0.7	2.9	2.0
-4.6	-5.1	0.6
72.5	-9.5	10.3
4.7	2.5	7.7
=>
0.7	-5.1	10.3

-66.1	50.4	25.6	-69.8	50.3
-10.4	3.2	-30.8	3.9	2.7
68.1	-5.3	-10.5	81.5	-1.9
-37.4	38.5	53.7	-82.2	33.4
71.8	16.5	74.0	27.3	16.5
=>
-66.1	3.2	-10.5	-82.2	16.5

46.0	63.5	-61.1	10.4	67.5
36.9	-41.8	38.8	1.9	-47.1
=>
46.0	-41.8

-15.9	-60.4
16.1	-4.7
-31.8	8.9
-16.4	-30.5
=>
-15.9	-4.7

-13.4	-81.3	4.8
12.6	8.5	-3.7
-0.5	0.4	0.1
12.8	8.6	-2.8
10.9	12.3	-64.8
=>
-13.4	8.5	0.1

41.7	84.3	-3.3
-56.5	-36.9	29.5
-4.3	-24.0	58.7
-53.4	-35.2	34.5
-79.4	-70.8	27.7
=>
41.7	-36.9	58.7

34.6	-2.1	16.0	-6.7
-74.8	2.5	9.3	3.0
=>
34.6	2.5

-31.4	44.1	22.7	11.2	35.3
60.7	-22.2	27.0	-8.6	59.5
10.6	36.1	29.4	49.3	27.1
=>
-31.4	-22.2	29.4

-67.2	-9.8	-49.5
-55.5	29.6	-44.3
=>
-67.2	29.6
---
-24.7	-24.8	-2.7	12.9
-55.7	-57.9	2.0	12.5
-56.1	-58.2	1.6	12.8
-81.5	-85.1	4.0	10.7
-72.2	-75.3	-2.4	8.1
=>
-24.7	-24.8
-55.7	-57.9

34.0	59.8	43.0
27.6	-6.5	35.2
20.0	-8.7	-54.5
-56.4	-25.5	-84.6
=>
34.0	59.8
27.6	-6.5

1.3	0.2	0.6	-2.1	77.0
1.6	-0.1	0.5	33.9	77.0
=>
1.3	0.2
1.6	-0.1

3.9	25.1	4.2	18.8
-24.6	-7.9	-66.2	-9.2
-40.0	-16.8	-63.1	-35.6
12.8	18.1	26.3	21.5
=>
3.9	25.1
-24.6	-7.9

60.4	-67.5	-83.3
24.4	-72.8	-31.5
=>
60.4	-67.5
24.4	-72.8

-5.9	-24.9	80.4	79.6	74.5
5.1	2.9	-35.5	-36.5	-36.3
22.5	35.1	62.3	63.0	58.7
=>
-5.9	-24.9
5.1	2.9
